[[130 122 124 126 133 134 134 126 123]
 [106 137 109 146 103 104 109 152 114]
 [135 144 137 119 133 123 110 120 138]
 [131 138 132 124 131 126 118 124 134]
 [120 131 122 134 119 120 122 136 124]
 [138 136 136 118 137 133 124 116 135]]
=>
[[126 123 130 122 124 126 133 134 134]
 [152 114 106 137 109 146 103 104 109]
 [120 138 135 144 137 119 133 123 110]
 [124 134 131 138 132 124 131 126 118]
 [136 124 120 131 122 134 119 120 122]
 [116 135 138 136 136 118 137 133 124]]

[[128 127 128 133 126 145 129 137]
 [131 125 124 134 122 149 134 138]]
=>
[[129 137 128 127 128 133 126 145]
 [134 138 131 125 124 134 122 149]]

[[112 142 132 115 111 139 113 139]
 [145 102 103 104 151 113 111 152]
 [124 141 149 157 126 100 149 103]
 [112 144 134 116 109 147 113 139]]
=>
[[113 139 112 142 132 115 111 139]
 [111 152 145 102 103 104 151 113]
 [149 103 124 141 149 157 126 100]
 [113 139 112 144 134 116 109 147]]

[[122 112 135 140 123 121]
 [125 126 119 140 133 119]
 [129 126 137 123 118 134]
 [126 126 121 133 136 121]
 [128 129 131 127 123 134]
 [128 122 135 130 123 127]
 [137 153 119 107 136 142]
 [136 139 121 117 139 132]
 [128 133 135 120 115 140]
 [125 119 135 133 120 127]
 [123 122 119 140 136 116]]
=>
[[123 121 122 112 135 140]
 [133 119 125 126 119 140]
 [118 134 129 126 137 123]
 [136 121 126 126 121 133]
 [123 134 128 129 131 127]
 [123 127 128 122 135 130]
 [136 142 137 153 119 107]
 [139 132 136 139 121 117]
 [115 140 128 133 135 120]
 [120 127 125 119 135 133]
 [136 116 123 122 119 140]]

[[113 132 123]
 [129 127 152]]
=>
[[132 123 113]
 [127 152 129]]

[[113 128 152 110]
 [133 121 134 133]
 [129 123 136 129]
 [126 139 118 128]
 [118 140 127 117]
 [140 132 110 142]]
=>
[[152 110 113 128]
 [134 133 133 121]
 [136 129 129 123]
 [118 128 126 139]
 [127 117 118 140]
 [110 142 140 132]]

[[138 113 113 142 116 114 125]
 [118 152 140 114 139 142 126]
 [135 105 118 139 116 112 140]]
=>
[[114 125 138 113 113 142 116]
 [142 126 118 152 140 114 139]
 [112 140 135 105 118 139 116]]
---
[[106 113 121 135 130 125 139 104 122 110  98 139 105 118 143]
 [130 136 140 118 143 115 126 129 140 133 128 120 132 118 127]
 [114 118 121 135 127 127 138 115 122 114 114 138 115 117 137]
 [121 128 135 124 142 120 137 123 135 124 125 136 124 124 134]]
=>
[[143 118 105 139  98 110 122 104 139 125 130 135 121 113 106]
 [127 118 132 120 128 133 140 129 126 115 143 118 140 136 130]
 [137 117 115 138 114 114 122 115 138 127 127 135 121 118 114]
 [134 124 124 136 125 124 135 123 137 120 142 124 135 128 121]]

[[121 129 126 126 127]
 [117 131 129 106 126]
 [120 129 127 111 125]
 [136 127 133 124 134]
 [121 133 137 115 117]]
=>
[[127 126 126 129 121]
 [126 106 129 131 117]
 [125 111 127 129 120]
 [134 124 133 127 136]
 [117 115 137 133 121]]

[[103 146 114 113 111 105]
 [110 143 113 121 118 115]
 [141 119 133 138 153 134]
 [108 147 104 117 111 114]
 [105 120 125 110 104 139]
 [136 117 139 137 149 143]
 [132 104 137 121 102 149]
 [140 111 139 134 152 124]]
=>
[[105 111 113 114 146 103]
 [115 118 121 113 143 110]
 [134 153 138 133 119 141]
 [114 111 117 104 147 108]
 [139 104 110 125 120 105]
 [143 149 137 139 117 136]
 [149 102 121 137 104 132]
 [124 152 134 139 111 140]]

[[118 133 127 136 126 131 120 130 141 136 130 137 135 127 112]
 [121 131 129 136 126 136 119 130 136 138 131 137 135 130 113]
 [117 131 127 136 126 135 120 130 135 141 131 137 137 129 113]
 [118 131 128 136 126 133 120 130 136 135 130 137 135 127 113]
 [125 129 117 127 126 131 124 130 125 132 119 153 132 125 111]]
=>
[[112 127 135 137 130 136 141 130 120 131 126 136 127 133 118]
 [113 130 135 137 131 138 136 130 119 136 126 136 129 131 121]
 [113 129 137 137 131 141 135 130 120 135 126 136 127 131 117]
 [113 127 135 137 130 135 136 130 120 133 126 136 128 131 118]
 [111 125 132 153 119 132 125 130 124 131 126 127 117 129 125]]

[[132 132 131 138 130 138 135 130]
 [123 124 123 129 148 121 111 146]
 [133 133 135 118 135 118 116 134]
 [128 128 129 125 141 121 115 140]
 [138 139 137 150 114 154 157 115]
 [125 125 126 120 150 113 103 147]
 [124 124 124 127 149 119 109 146]
 [134 134 133 141 124 143 141 124]]
=>
[[130 135 138 130 138 131 132 132]
 [146 111 121 148 129 123 124 123]
 [134 116 118 135 118 135 133 133]
 [140 115 121 141 125 129 128 128]
 [115 157 154 114 150 137 139 138]
 [147 103 113 150 120 126 125 125]
 [146 109 119 149 127 124 124 124]
 [124 141 143 124 141 133 134 134]]

[[118 131 124 125]
 [130 126 115 124]
 [125 119 123 127]
 [130 120 126 120]
 [126 134 133 137]
 [119 128 129 126]
 [122 125 132 128]
 [112 127 127 133]
 [127 120 128 134]
 [123 140 136 114]
 [128 125 136 112]
 [105 131 133 123]]
=>
[[125 124 131 118]
 [124 115 126 130]
 [127 123 119 125]
 [120 126 120 130]
 [137 133 134 126]
 [126 129 128 119]
 [128 132 125 122]
 [133 127 127 112]
 [134 128 120 127]
 [114 136 140 123]
 [112 136 125 128]
 [123 133 131 105]]

[[126 112 125 117 123 122 140 136 119 123]
 [118 140 129 113 135 138 114 131 118 121]
 [141 140 130 123 131 125 119 122 118 127]
 [130 122 116 121 122 139 149 128 123 134]
 [117 141 140 138 136 118 138 125 138 136]]
=>
[[123 119 136 140 122 123 117 125 112 126]
 [121 118 131 114 138 135 113 129 140 118]
 [127 118 122 119 125 131 123 130 140 141]
 [134 123 128 149 139 122 121 116 122 130]
 [136 138 125 138 118 136 138 140 141 117]]

[[129 128 123 128]
 [127 127 129 130]
 [127 128 128 127]
 [130 128 126 128]
 [104 132 124 128]
 [128 128 133 128]
 [127 128 127 129]
 [129 128 129 128]
 [128 129 128 130]]
=>
[[128 123 128 129]
 [130 129 127 127]
 [127 128 128 127]
 [128 126 128 130]
 [128 124 132 104]
 [128 133 128 128]
 [129 127 128 127]
 [128 129 128 129]
 [130 128 129 128]]
